The symbols move the objects like this.
JG ^ ZN
JG § DM
JG & GM
JG + FF
JG @ BQ
JC ^ FH
JC § HF
JC & HB
JC + MJ
JC @ JR
CZ ^ RG
CZ § NZ
CZ & QG
CZ + MD
CZ @ NJ
FQ ^ RF
FQ § RG
FQ & NJ
FQ + QZ
FQ @ PQ
DC ^ LB
DC § GS
DC & MJ
DC + FH
DC @ JJ
ZL ^ JC
ZL § QS
ZL & JH
ZL + BC
ZL @ HT
QJ ^ LQ
QJ § RC
QJ & PG
QJ + GL
QJ @ NQ
JJ ^ HC
JJ § TJ
JJ & RP
JJ + RH
JJ @ TL
MD ^ FQ
MD § CZ
MD & JL
MD + CN
MD @ CD
DQ ^ BQ
DQ § GM
DQ & JT
DQ + ZD
DQ @ NT
QR ^ PG
QR § MR
QR & GR
QR + NL
QR @ LT
HT ^ JR
HT § HB
HT & LC
HT + GN
HT @ TH
HN ^ GL
HN § MT
HN & NL
HN + PG
HN @ QM
NB ^ ZC
NB § CD
NB & NZ
NB + HP
NB @ RG
SN ^ MP
SN § BQ
SN & NT
SN + SC
SN @ QB
PF ^ QM
PF § NL
PF & GT
PF + LT
PF @ RM
RC ^ CJ
RC § HG
RC & HN
RC + QJ
RC @ PZ
ZM ^ HT
ZM § JH
ZM & ZC
ZM + QL
ZM @ TD
ZQ ^ ZM
ZQ § QZ
ZQ & NB
ZQ + PQ
ZQ @ FR
BL ^ JJ
BL § MJ
BL & GN
BL + JR
BL @ PC
GT ^ RZ
GT § CG
GT & SJ
GT + RL
GT @ MR
GN ^ RP
GN § HT
GN & TD
GN + LM
GN @ HF
SJ ^ CR
SJ § MP
SJ & QB
SJ + QH
SJ @ TP
HM ^ GR
HM § ZN
HM & BQ
HM + CL
HM @ MP
GS ^ DG
GS § PC
GS & JC
GS + DC
GS @ TJ
QG ^ CN
QG § LQ
QG & NQ
QG + JL
QG @ BM
FC ^ GT
FC § CL
FC & SC
FC + MP
FC @ QH
HF ^ DC
HF § TH
HF & BC
HF + JC
HF @ BL
TH ^ GS
TH § LM
TH & ZL
TH + HF
TH @ MJ
LP ^ MF
LP § QM
LP & RM
LP + HG
LP @ QJ
JT ^ PH
JT § LB
JT & JJ
JT + JN
JT @ CC
GM ^ MQ
GM § QD
GM & LB
GM + DQ
GM @ PH
MT ^ QJ
MT § RM
MT & QR
MT + HN
MT @ RR
PH ^ SC
PH § ZD
PH & HC
PH + NT
PH @ JG
BQ ^ FC
BQ § MQ
BQ & PH
BQ + SN
BQ @ DN
BM ^ NB
BM § BN
BM & PB
BM + SR
BM @ CZ
GL ^ QG
GL § QJ
GL & RR
GL + PZ
GL @ FM
ZC ^ LC
ZC § PQ
ZC & DR
ZC + FR
ZC @ PP
RR ^ NQ
RR § PG
RR & LT
RR + QM
RR @ HG
MF ^ SR
MF § FM
MF & RC
MF + PB
MF @ LQ
BC ^ MJ
BC § ZL
BC & ZM
BC + HB
BC @ GN
PG ^ PZ
PG § HN
PG & PF
PG + RR
PG @ LP
JL ^ NJ
JL § QG
JL & FM
JL + BN
JL @ SR
NQ ^ BN
NQ § PZ
NQ & LP
NQ + FM
NQ @ PB
RP ^ DD
RP § JR
RP & TH
RP + PC
RP @ DC
RM ^ RC
RM § RZ
RM & MR
RM + MT
RM @ PG
NZ ^ DR
NZ § SR
NZ & LQ
NZ + CZ
NZ @ CN
PQ ^ QL
PQ § ZQ
PQ & HP
PQ + ZC
PQ @ ZR
CG ^ LT
CG § GR
CG & MP
CG + GT
CG @ CR
NL ^ RR
NL § QR
NL & CG
NL + PF
NL @ RZ
PP ^ ZL
PP § ZR
PP & QZ
PP + RF
PP @ ZM
FR ^ TD
FR § ZC
FR & RG
FR + ZR
FR @ RF
FF ^ HM
FF § JG
FF & DQ
FF + MQ
FF @ SN
MP ^ RL
MP § FC
MP & DN
MP + SJ
MP @ LJ
SR ^ HP
SR § BM
SR & CJ
SR + NZ
SR @ MD
LQ ^ MD
LQ § CJ
LQ & PZ
LQ + QG
LQ @ BN
QS ^ HF
QS § TD
QS & RF
QS + ZL
QS @ HB
NT ^ DN
NT § PH
NT & CC
NT + DM
NT @ FF
QM ^ FM
QM § RR
QM & RZ
QM + LP
QM @ RC
QL ^ GN
QL § ZM
QL & FR
QL + LC
QL @ QS
HG ^ PB
HG § LP
HG & MT
HG + RC
HG @ GL
TL ^ GM
TL § DD
TL & DC
TL + DG
TL @ JT
DG ^ DQ
DG § TL
DG & FH
DG + LB
DG @ JN
TP ^ NL
TP § LJ
TP & CL
TP + GR
TP @ GT
DR ^ ZR
DR § HP
DR & MD
DR + RG
DR @ QZ
ZD ^ SN
ZD § DQ
ZD & JN
ZD + PH
ZD @ DM
MJ ^ TJ
MJ § JC
MJ & HT
MJ + BL
MJ @ RP
GR ^ PF
GR § TP
GR & FC
GR + CG
GR @ RL
CR ^ MT
CR § RL
CR & LJ
CR + MR
CR @ NL
LT ^ LP
LT § PF
LT & RL
LT + RZ
LT @ MT
TD ^ TH
TD § LC
TD & PP
TD + QS
TD @ BC
PB ^ NZ
PB § MF
PB & QJ
PB + CJ
PB @ QG
HP ^ FR
HP § NB
HP & CZ
HP + DR
HP @ FQ
LJ ^ QR
LJ § QH
LJ & HM
LJ + TP
LJ @ CG
RL ^ RM
RL § GT
RL & QH
RL + CR
RL @ QR
RH ^ CC
RH § JJ
RH & PC
RH + DD
RH @ DG
CL ^ CG
CL § HM
CL & SN
CL + FC
CL @ SJ
JH ^ HB
JH § RF
JH & PQ
JH + ZM
JH @ LC
CD ^ PQ
CD § NJ
CD & SR
CD + NB
CD @ DR
NJ ^ ZQ
NJ § CN
NJ & BM
NJ + CD
NJ @ HP
MR ^ HN
MR § CR
MR & TP
MR + QR
MR @ PF
HB ^ BL
HB § BC
HB & QL
HB + HT
HB @ LM
DM ^ QB
DM § NT
DM & QD
DM + JG
DM @ MQ
JR ^ RH
JR § BL
JR & LM
JR + RP
JR @ GS
SC ^ SJ
SC § SN
SC & DM
SC + DN
SC @ ZN
PZ ^ JL
PZ § GL
PZ & QM
PZ + NQ
PZ @ MF
QB ^ LJ
QB § DN
QB & FF
QB + ZN
QB @ CL
CC ^ JG
CC § HC
CC & TL
CC + QD
CC @ DQ
QH ^ MR
QH § SJ
QH & ZN
QH + LJ
QH @ GR
FM ^ BM
FM § NQ
FM & HG
FM + MF
FM @ CJ
JN ^ NT
JN § JT
JN & RH
JN + HC
JN @ QD
ZR ^ QS
ZR § FR
ZR & FQ
ZR + PP
ZR @ JH
CJ ^ CZ
CJ § PB
CJ & GL
CJ + LQ
CJ @ JL
BN ^ CD
BN § JL
BN & MF
BN + BM
BN @ NZ
LC ^ LM
LC § QL
LC & ZR
LC + TD
LC @ ZL
FH ^ JT
FH § DC
FH & BL
FH + TJ
FH @ RH
PC ^ TL
PC § RP
PC & HF
PC + GS
PC @ FH
DD ^ QD
DD § RH
DD & GS
DD + TL
DD @ LB
RZ ^ HG
RZ § LT
RZ & CR
RZ + RM
RZ @ HN
ZN ^ TP
ZN § QB
ZN & MQ
ZN + HM
ZN @ FC
RF ^ BC
RF § PP
RF & ZQ
RF + JH
RF @ QL
TJ ^ JN
TJ § FH
TJ & JR
TJ + JJ
TJ @ DD
QD ^ FF
QD § CC
QD & DG
QD + GM
QD @ ZD
HC ^ DM
HC § JN
HC & DD
HC + CC
HC @ GM
CN ^ QZ
CN § MD
CN & BN
CN + NJ
CN @ NB
LM ^ PC
LM § GN
LM & QS
LM + TH
LM @ JC
DN ^ QH
DN § SC
DN & JG
DN + QB
DN @ HM
RG ^ PP
RG § DR
RG & CN
RG + FQ
RG @ ZQ
QZ ^ JH
QZ § FQ
QZ & CD
QZ + ZQ
QZ @ ZC
LB ^ ZD
LB § DG
LB & TJ
LB + JT
LB @ HC
MQ ^ CL
MQ § FF
MQ & ZD
MQ + BQ
MQ @ SC

The rows follow the links: the fewer symbols apart two objects are, the more alike their rows tend to be.

Each row is also shifted at random along 5 hidden directions that mean nothing.

Some objects, each with a row of numbers:
PC: -9 -25 0 -32 3 11 -20 -19 -5 12 23 -19 -31 -23 20 -1 2 13 -6 -22 -24 18 -11 -12 -15 -37 -25 3 -6 12 -4 1 -7 -17 -6 2 -25 19 1 -15 2 31 21 -56 17 25
MF: 29 9 -28 27 -19 22 12 32 1 -11 -19 2 6 21 16 -8 6 -4 15 25 2 -28 36 21 9 8 -1 -26 13 -28 -39 -14 7 41 23 -25 -3 15 17 8 -3 -20 -32 31 -19 -19
LQ: 33 8 -31 20 -1 25 11 24 7 -12 -25 3 -2 4 12 -7 -6 -8 30 24 7 -18 17 6 16 19 -7 -25 26 28 6 -14 -4 38 31 -11 11 48 1 4 -27 -13 -34 -68 -28 -27
HT: -139 -6 5 -27 24 -5 -12 -15 8 -16 15 -4 -19 -28 19 25 7 20 -15 1 -7 -28 -14 -32 16 28 -38 17 1 -29 -8 -13 -8 -8 1 -4 -7 -20 13 -21 -42 21 -20 62 -12 -6
NB: -5 3 -6 -1 30 4 -5 16 7 -35 30 -8 -4 -6 -8 32 25 16 -25 25 -2 -14 19 -1 40 13 -11 5 24 23 -6 -30 -18 35 6 -23 -18 19 9 -40 -22 15 -32 -55 -6 -36
JN: 14 -14 9 -30 27 -8 2 -39 7 34 -12 10 -12 -31 6 25 -25 -7 -7 -26 4 -1 -56 -12 20 1 -9 18 -4 27 60 8 1 -38 -12 35 -3 -13 -1 12 -4 5 35 -24 21 36
SR: -11 18 -1 23 -2 -9 -6 27 2 -35 11 -7 33 37 -20 -10 23 -1 23 19 -6 4 15 -8 -12 36 -4 -19 12 -3 6 3 -18 19 14 -27 39 -11 -6 -5 -18 4 -46 14 -30 -34
NZ: 40 4 -3 -3 44 31 9 18 17 -35 20 5 -8 23 1 44 40 19 -58 27 3 -68 29 1 53 30 -14 -8 16 7 -56 -28 -11 36 5 -32 -39 25 44 -23 -19 -4 -48 -21 -10 -28
PH: -30 -12 20 -14 4 16 10 -34 2 18 -18 19 -39 -22 11 -14 -23 5 -19 -22 21 -11 -12 -19 -20 0 12 16 -26 13 -24 18 14 -34 -10 32 -11 28 -4 16 0 -9 26 -23 -2 22
QM: 22 21 -3 26 12 -20 24 18 3 -10 -5 19 18 -10 -32 31 -3 -8 -25 34 33 -4 19 34 57 8 42 21 18 17 18 -26 9 37 -6 6 -11 -4 -6 -14 11 -27 1 -8 14 -32
JC: 46 -18 25 -34 21 -4 -36 -16 -5 -6 56 -30 8 27 -17 -2 37 15 -13 -32 -37 35 -23 -26 -33 -19 -23 -7 -6 35 13 22 -33 -36 -20 -15 2 -8 -4 -18 12 45 6 -72 15 18
HB: -109 4 16 -25 46 -38 -18 -16 9 -15 30 -9 25 -12 -27 44 10 3 3 -8 -10 15 -54 -29 30 37 -26 19 17 30 93 -3 -31 -19 -11 4 30 -48 -9 -23 -32 32 -11 -10 5 -8
BQ: 30 -1 32 -7 12 -17 8 -22 -1 18 9 14 5 3 -31 12 -2 -3 -45 -19 17 12 -13 12 5 -16 37 25 -20 17 4 15 10 -30 -33 24 -14 -20 -5 6 37 -10 42 -3 34 20
ZQ: -9 -2 -19 -5 6 -5 -17 20 -2 -21 33 -25 8 -5 4 22 23 9 3 16 -27 5 12 5 24 -10 -26 -5 23 -8 5 -24 -16 29 9 -29 -11 -8 8 -32 -10 25 -23 -7 4 -18
FF: 32 3 30 -9 7 -39 6 -32 -3 17 -1 18 -1 -36 -24 15 -25 -4 -22 -16 23 25 -28 2 7 -6 30 44 -19 2 37 8 13 -34 -29 38 0 -38 -22 -1 15 -6 48 38 28 14
DC: -34 -19 13 -30 16 3 -21 -14 -3 14 35 -20 2 17 -2 13 23 9 -25 -26 -29 13 -21 -3 -6 -33 -17 -4 -8 10 3 14 -14 -27 -20 -8 -25 -15 15 -6 27 27 21 -27 31 32
GM: -82 -4 18 -20 21 -15 14 -41 8 22 -25 26 -24 -49 6 24 -34 0 -18 -14 26 -20 -39 -16 23 22 5 38 -13 -2 31 0 16 -33 -13 42 -3 -20 -4 8 -17 -10 29 41 9 18
BM: -13 20 -9 15 21 -15 8 17 11 -30 0 8 18 -3 -12 32 8 1 0 31 11 -25 4 0 45 47 -6 7 23 -8 22 -25 -8 32 10 -12 14 -19 6 -18 -33 -6 -39 37 -19 -39
BC: 53 -14 5 -40 41 -3 -21 -17 6 -8 34 -16 -9 -12 10 40 21 17 -21 -10 -25 -16 -31 -27 26 9 -46 9 8 0 21 -11 -22 -14 -7 -10 -17 -24 20 -24 -25 36 -12 6 9 10
HG: 79 16 -15 27 -16 -16 16 23 -3 -7 -10 10 12 -16 -10 11 -9 -5 -4 30 16 1 29 34 34 -6 28 12 12 -20 -1 -26 15 39 2 -3 -10 -11 -3 -12 8 -22 1 37 8 -26
ZM: 0 -9 -23 -33 32 -2 -9 -3 9 -3 11 -11 -15 -42 31 57 2 13 -8 11 -19 -34 -21 -9 61 9 -52 10 26 -22 29 -37 -9 16 9 -11 -25 -21 28 -27 -36 23 -16 36 9 -2
NJ: 7 4 -6 14 -13 15 -16 24 -4 -39 21 -20 1 26 2 -31 25 12 19 13 -16 7 39 -14 -35 10 -14 -23 7 -1 -44 -1 -19 24 19 -33 13 32 -5 -18 -18 15 -44 -33 -34 -32
SN: -30 1 25 2 4 -16 13 -19 -2 18 -6 20 3 -5 -28 4 -14 -8 -26 -14 24 18 -11 14 4 -12 41 23 -17 24 16 14 13 -23 -24 29 -5 -8 -15 11 31 -16 42 -20 25 13
TD: -29 -12 -13 -22 12 10 -21 -6 4 -6 8 -21 -9 -12 25 3 4 6 29 -7 -27 -1 -23 -30 -4 11 -50 -14 15 10 28 -3 -19 -5 16 -10 13 10 3 -10 -37 30 -21 -32 -15 4
PG: 11 17 -15 35 -50 -7 21 19 -8 -13 -32 17 -19 -38 16 -30 -30 0 15 31 31 -1 54 18 -9 1 29 17 -9 -55 -53 -22 33 35 16 9 0 14 -18 -4 -10 -30 -3 84 -23 -34
HC: -8 -10 12 -26 9 -14 1 -35 2 28 -14 9 -8 -27 7 10 -26 -5 3 -27 4 1 -47 -17 -2 3 -8 19 -13 -3 39 13 7 -42 -12 30 7 -29 -4 15 -4 3 30 35 13 33
CC: 75 -11 11 -27 0 -28 -2 -42 -3 31 -16 8 -14 -56 11 6 -41 -7 18 -26 5 21 -54 -20 -2 -3 -9 33 -13 -11 62 9 12 -44 -10 43 15 -36 -19 8 -13 10 42 51 15 30
BL: 8 -15 24 -31 18 -12 -32 -15 -6 -5 54 -27 10 23 -16 7 36 15 -23 -29 -35 30 -21 -17 -21 -23 -19 0 -9 11 7 17 -25 -33 -24 -15 -7 -26 2 -19 17 41 9 -26 23 20
JH: -104 -4 -12 -14 35 9 -14 11 10 -10 23 -19 20 28 -3 31 30 0 3 4 -28 -10 -23 -7 29 14 -35 -23 27 29 37 -7 -29 11 7 -27 2 -4 21 -8 -13 22 -28 -56 1 -2
FR: -74 4 -9 1 7 -14 -25 26 -3 -18 37 -32 43 41 -17 10 37 -1 24 4 -38 26 -9 1 2 -1 -25 -26 24 8 39 -1 -31 14 3 -36 22 -29 3 -15 4 28 -28 -17 2 -10
FM: -24 28 -22 38 -14 -34 11 30 0 -9 -19 2 48 4 -25 2 -12 -25 49 29 9 24 -2 21 23 23 17 -5 28 1 71 -12 -2 34 18 -4 46 -30 -21 3 -7 -16 -20 24 -9 -33
DQ: 37 -11 33 -23 35 -2 1 -36 7 19 4 12 -1 8 -24 12 -3 -4 -29 -32 9 7 -46 -16 -2 2 12 12 -14 53 36 28 -8 -48 -26 29 1 -3 -3 15 15 3 32 -66 20 31
LJ: -10 18 8 26 -23 -38 19 0 -3 20 -34 21 39 11 -21 -7 -23 -25 17 -1 22 12 -16 24 -3 10 36 11 -13 -37 35 14 22 -12 -12 19 32 -64 -12 33 24 -34 22 121 8 10
RL: 15 12 11 22 -2 8 29 2 7 6 -31 29 7 23 -12 -5 -9 -11 -16 6 31 -30 8 12 3 23 35 0 -13 -6 -24 10 19 -3 -4 11 2 1 8 29 14 -40 2 39 -6 0
MD: 49 17 3 2 35 -25 -4 12 9 -36 31 -3 22 -2 -24 44 25 10 -22 26 0 -10 1 -2 50 34 -6 17 22 5 27 -27 -19 27 -4 -18 3 -26 6 -36 -23 12 -32 13 -4 -38
TP: 16 7 6 28 -26 15 17 7 -5 20 -33 14 22 53 -14 -44 -8 -23 22 -13 12 8 1 15 -43 -1 35 -29 -16 15 -10 37 12 -15 0 8 27 11 -6 50 35 -31 12 -15 -8 19

Where do the symbols, taken in turn from left to right, take each start?
Answer with the object's name.
-15 7 -13 6 -5 -9 -14 20 -3 -34 22 -17 1 -15 2 0 13 11 14 21 -12 12 25 -6 5 6 -16 4 16 -10 -4 -23 -13 30 13 -20 7 6 -9 -34 -25 20 -31 -4 -16 -37
^ & § + &: CN
-91 -13 8 -26 19 0 -8 -19 2 25 11 -5 5 9 0 20 8 -2 -16 -22 -16 -1 -35 -1 8 -16 -13 -1 -4 9 22 11 -6 -28 -16 2 -14 -24 17 8 20 12 24 -5 28 37
& @ + @ §: RH
16 -20 -1 -35 13 -9 -15 -24 -4 23 18 -14 -15 -36 11 24 -8 4 -6 -21 -19 19 -34 -4 14 -35 -21 16 2 11 39 -3 -4 -23 -13 14 -22 -13 0 -12 8 28 35 -27 35 31
§ ^ §: DG
64 1 1 13 -9 8 21 -3 -1 32 -31 17 4 13 -5 -9 -18 -18 -3 -9 17 -2 -5 25 0 -17 31 -7 -8 14 3 13 18 -8 -6 18 -6 9 1 32 33 -28 29 -16 16 24
@ § @: CG
-2 -20 15 -37 36 12 -6 -21 5 27 23 -7 2 26 3 38 28 6 -50 -28 -22 -25 -33 5 23 -24 -17 -5 -9 0 -5 11 -6 -31 -28 -7 -42 -31 41 9 34 12 23 9 41 48
§ + & +: DC
-38 -15 12 -27 -2 0 -26 -15 -3 -11 31 -21 -23 -15 21 -6 14 24 -7 -18 -26 3 -1 -31 -30 -8 -34 7 -15 -32 -31 2 -10 -21 -5 -9 -10 -11 3 -19 -15 33 -4 39 -5 8
@ + §: BL
-6 18 -22 33 -26 2 5 34 0 -16 -18 -3 27 25 0 -24 1 -13 46 23 -3 -1 21 8 -12 21 -1 -27 16 -18 3 -3 -1 32 26 -20 35 1 -4 10 -12 -15 -36 29 -29 -26
@ & @: CJ
116 9 -28 28 -39 2 4 34 -9 -5 -14 -7 16 13 10 -21 -1 -10 32 20 -8 6 31 25 -10 -11 2 -22 9 -36 -17 -9 7 34 18 -20 9 -2 0 7 8 -13 -17 45 -9 -14
§ @ § §: NQ
23 19 -9 33 -10 -9 13 32 -2 -10 0 2 35 32 -28 1 12 -12 -1 24 7 8 28 35 16 -1 32 -10 13 2 0 -7 3 34 0 -16 5 -8 0 0 23 -19 -10 1 5 -24
^ & @: FM
-27 -15 13 -31 10 -13 -23 -19 -5 1 34 -17 -13 -23 8 19 12 18 -22 -17 -21 13 -14 -15 -1 -21 -24 20 -9 -19 -1 -5 -8 -21 -16 -2 -21 -28 4 -25 0 33 16 30 21 15
§ @ @ +: TJ
-7 19 -5 33 -15 -10 24 9 1 -10 -31 26 -6 -32 -13 -12 -29 -8 7 26 42 6 29 12 11 15 42 21 4 11 -1 -14 20 28 9 22 13 28 -28 -3 -11 -30 1 -14 -16 -36
§ § § ^: LP
-97 -12 13 -31 26 12 -17 -12 7 -17 29 -11 -19 3 16 18 26 23 -32 -8 -18 -32 -3 -31 -1 15 -36 3 -7 -19 -36 -3 -14 -14 -6 -16 -19 -7 23 -15 -20 25 -21 31 -8 3
^ + & @ §: MJ
72 7 -8 -5 29 -12 -2 10 8 -32 21 -3 -3 -26 -6 37 10 14 -15 27 4 -12 9 -6 48 21 -13 18 26 14 15 -35 -14 33 5 -10 -8 5 1 -40 -33 15 -27 -24 -8 -40
+ @ & §: NZ
